Below are the code and all the weights of a small trained network. Each question names an input and a target symbol and asks about switching units off, where a switched-off unit gives its printed mean instead of its output.

import numpy as np


def w(rows, s, z=0):
    codes = np.array(rows[::2]) - 128.0
    scale = np.full(codes.shape[1], s)
    scale[-1] = z or s
    return codes * scale


def norm(h):
    return h / np.sqrt((h * h).mean(-1, keepdims=True) + 1e-5)


def f(y):
    return np.maximum(y, 0)


def softmax(a):
    e = np.exp(a - a.max(-1, keepdims=True))
    return e / e.sum(-1, keepdims=True)


def log_softmax(a):
    a = a - a.max(-1, keepdims=True)
    return a - np.log(np.exp(a).sum(-1, keepdims=True))


def net(x, mask):
    ids = ['ΓΔΘΛΠΨαβεζηξστ'.index(c) for c in x.split()]
    T = len(ids)
    res = E[ids] + P[:T]
    u = 0
    for l in range(3):
        r = norm(res)
        for j in range(2):
            rows = slice(2 * j, 2 * j + 2)
            q, k, v = (r @ M[l][rows].T for M in (Q, K, V))
            z = softmax(np.where(np.tri(T) > 0, q @ k.T / 2**0.5, -1e9)) @ v
            o = O[l][rows]
            res = res + np.where(mask[u + j], z, o[:, -1]) @ o[:, :-1]
        u += 2
        y = f(norm(res) @ A[l][:, :-1].T + A[l][:, -1])
        res = res + np.where(mask[u : u + 4], y, B[l][:, -1]) @ B[l][:, :-1]
        u += 4
    return log_softmax(norm(res)[-1] @ U[:, :-1].T + U[:, -1])


Q, K, V, O, A, B = {}, {}, {}, {}, {}, {}
E = w([
[92,164,106],'Γ',
[222,176,201],'Δ',
[89,165,104],'Θ',
[159,107,83],'Λ',
[109,95,64],'Π',
[173,187,84],'Ψ',
[166,123,52],'α',
[2,125,194],'β',
[70,95,139],'ε',
[71,232,181],'ζ',
[214,56,187],'η',
[140,79,147],'ξ',
[105,188,58],'σ',
[89,165,105],'τ',
],0.017)
P = w([
[198,177,77],'0',
[147,187,41],'1',
[150,158,25],'2',
[147,129,17],'3',
[150,98,5],'4',
[124,120,5],'5',
],0.0034)
Q[0] = w([
[116,148,236],'L0H0',
[250,2,68],'L0H0',
[57,60,72],'L0H1',
[74,49,145],'L0H1',
],0.017)
K[0] = w([
[80,155,223],'L0H0',
[253,24,142],'L0H0',
[168,47,152],'L0H1',
[126,56,106],'L0H1',
],0.022)
V[0] = w([
[234,3,62],'L0H0',
[153,76,67],'L0H0',
[38,169,96],'L0H1',
[54,73,86],'L0H1',
],0.0052)
O[0] = w([
[245,9,40,230],'L0H0',
[192,97,102,246],'L0H0',
[113,107,253,182],'L0H1',
[181,45,134,84],'L0H1',
],0.0053,0.0014)
A[0] = w([
[55,18,193,137],'L0N0',
[211,122,251,4],'L0N1',
[226,218,137,24],'L0N2',
[196,168,153,83],'L0N3',
],0.017,0.0026)
B[0] = w([
[185,214,62,170],'L0N0',
[158,5,127,184],'L0N1',
[83,77,152,253],'L0N2',
[118,86,130,190],'L0N3',
],0.026,0.0058)
Q[1] = w([
[193,42,171],'L1H0',
[100,116,5],'L1H0',
[156,156,120],'L1H1',
[131,117,146],'L1H1',
],0.031)
K[1] = w([
[210,82,191],'L1H0',
[145,111,3],'L1H0',
[115,126,106],'L1H1',
[111,127,152],'L1H1',
],0.029)
V[1] = w([
[181,149,136],'L1H0',
[63,181,115],'L1H0',
[62,157,17],'L1H1',
[10,84,103],'L1H1',
],0.014)
O[1] = w([
[63,100,136,76],'L1H0',
[243,26,62,154],'L1H0',
[2,29,219,251],'L1H1',
[2,180,148,254],'L1H1',
],0.0079,0.0068)
A[1] = w([
[137,209,4,101],'L1N0',
[35,57,106,4],'L1N1',
[98,84,14,250],'L1N2',
[138,97,82,150],'L1N3',
],0.016,0.0042)
B[1] = w([
[64,204,172,156],'L1N0',
[98,139,252,248],'L1N1',
[198,208,108,254],'L1N2',
[149,100,80,165],'L1N3',
],0.021,0.016)
Q[2] = w([
[250,61,182],'L2H0',
[72,51,116],'L2H0',
[20,138,194],'L2H1',
[32,13,102],'L2H1',
],0.018)
K[2] = w([
[251,108,157],'L2H0',
[113,66,119],'L2H0',
[160,179,232],'L2H1',
[119,15,237],'L2H1',
],0.021)
V[2] = w([
[174,249,25],'L2H0',
[39,100,161],'L2H0',
[130,102,254],'L2H1',
[214,89,193],'L2H1',
],0.0094)
O[2] = w([
[33,27,161,108],'L2H0',
[254,167,89,137],'L2H0',
[134,111,2,253],'L2H1',
[84,160,58,170],'L2H1',
],0.008,0.0056)
A[2] = w([
[84,203,119,252],'L2N0',
[217,101,38,51],'L2N1',
[8,62,118,112],'L2N2',
[139,51,89,112],'L2N3',
],0.016,0.0044)
B[2] = w([
[120,33,49,246],'L2N0',
[248,193,58,138],'L2N1',
[153,157,73,142],'L2N2',
[158,199,165,144],'L2N3',
],0.017,0.013)
U = w([
[153,146,142,122],'Γ',
[196,20,166,169],'Δ',
[178,134,153,110],'Θ',
[165,115,160,100],'Λ',
[195,156,153,131],'Π',
[13,110,215,119],'Ψ',
[146,139,186,97],'α',
[66,203,100,132],'β',
[117,192,69,155],'ε',
[130,84,57,253],'ζ',
[247,113,96,179],'η',
[144,134,167,93],'ξ',
[128,198,142,117],'σ',
[144,136,169,103],'τ',
],0.012,0.007)

Each question gives the input, a string of symbols that net reads in full, and the target symbol t.
The units are the heads (2 rows each of Q, K, V and O) and the neurons (one row each of A and B). Each row of codes is followed by its name. A weight is (code - 128) times the scale printed after its matrix; where a second scale follows, it is the last column's (O, A, B and U).
mask holds one flag per unit, layer by layer, with each layer's heads first. A switched-off unit (its flag False) gives its mean, the last column of its rows in O or B, instead of its output. The means were averaged over made-up inputs and are rounded, as every weight is.
A unit's drop is (log p(t) with every unit on - log p(t) with that unit switched off) / (log p(t) with every unit on - log p(t) with every unit switched off).
The circuit of an input: a set's keep is (log p(t) with only the set's units on - log p(t) with every unit switched off) / (log p(t) with every unit on - log p(t) with every unit switched off). Starting from the 12 units with the biggest drops (on a tie, the unit counted first), units are removed one at a time, each time the one whose removal leaves the highest keep (on an exact tie, the one counted first), for as long as the keep stays at least 0.8.
units of the circuit, in order: the units of the circuit, biggest drop first
top k neurons: the k neurons with the biggest drops, biggest first
k most important neurons of layer l: the k neurons of layer l with the biggest drops, biggest first
drop of u: that unit's drop, to one decimal
input α σ Λ, target Ψ: units of the circuit, in order	[L1H0]
input Γ Θ ε β Λ Θ, target η: units of the circuit, in order	[L0N2; L1H0; L0H0]
input Λ Λ σ, target η: top 2 neurons	[L0N1; L1N2]
input Γ Λ α τ σ η, target η: top 3 neurons	[L0N1; L1N1; L2N1]
input Θ Ψ η, target η: top 3 neurons	[L0N1; L2N1; L1N1]
input σ Π Δ σ σ Δ, target Δ: top 2 neurons	[L0N1; L0N2]
input Δ σ Π, target Ψ: top 2 neurons	[L0N0; L0N2]
input τ ε β σ α, target Ψ: top 3 neurons	[L0N0; L0N1; L1N1]
input σ ξ σ, target η: top 3 neurons	[L0N2; L0N1; L1N2]
input σ Θ Π ζ, target ζ: top 2 neurons	[L1N1; L1N2]
input Ψ α Ψ σ σ Π, target Ψ: top 3 neurons	[L1N1; L0N1; L2N0]
input Λ σ σ, target Ψ: 2 most important neurons of layer 1	[L1N1; L1N3]
input α Γ η σ σ α, target Ψ: drop of L1H0	0.8
input ξ Δ Λ Λ ε Ψ, target Ψ: units of the circuit, in order	[L0N2]
input Θ σ σ ζ Δ, target Δ: drop of L2N1	0.0
input Γ ξ σ Λ β, target β: units of the circuit, in order	[L0N0; L1N0]
input ζ ε β, target β: drop of L1N1	0.2
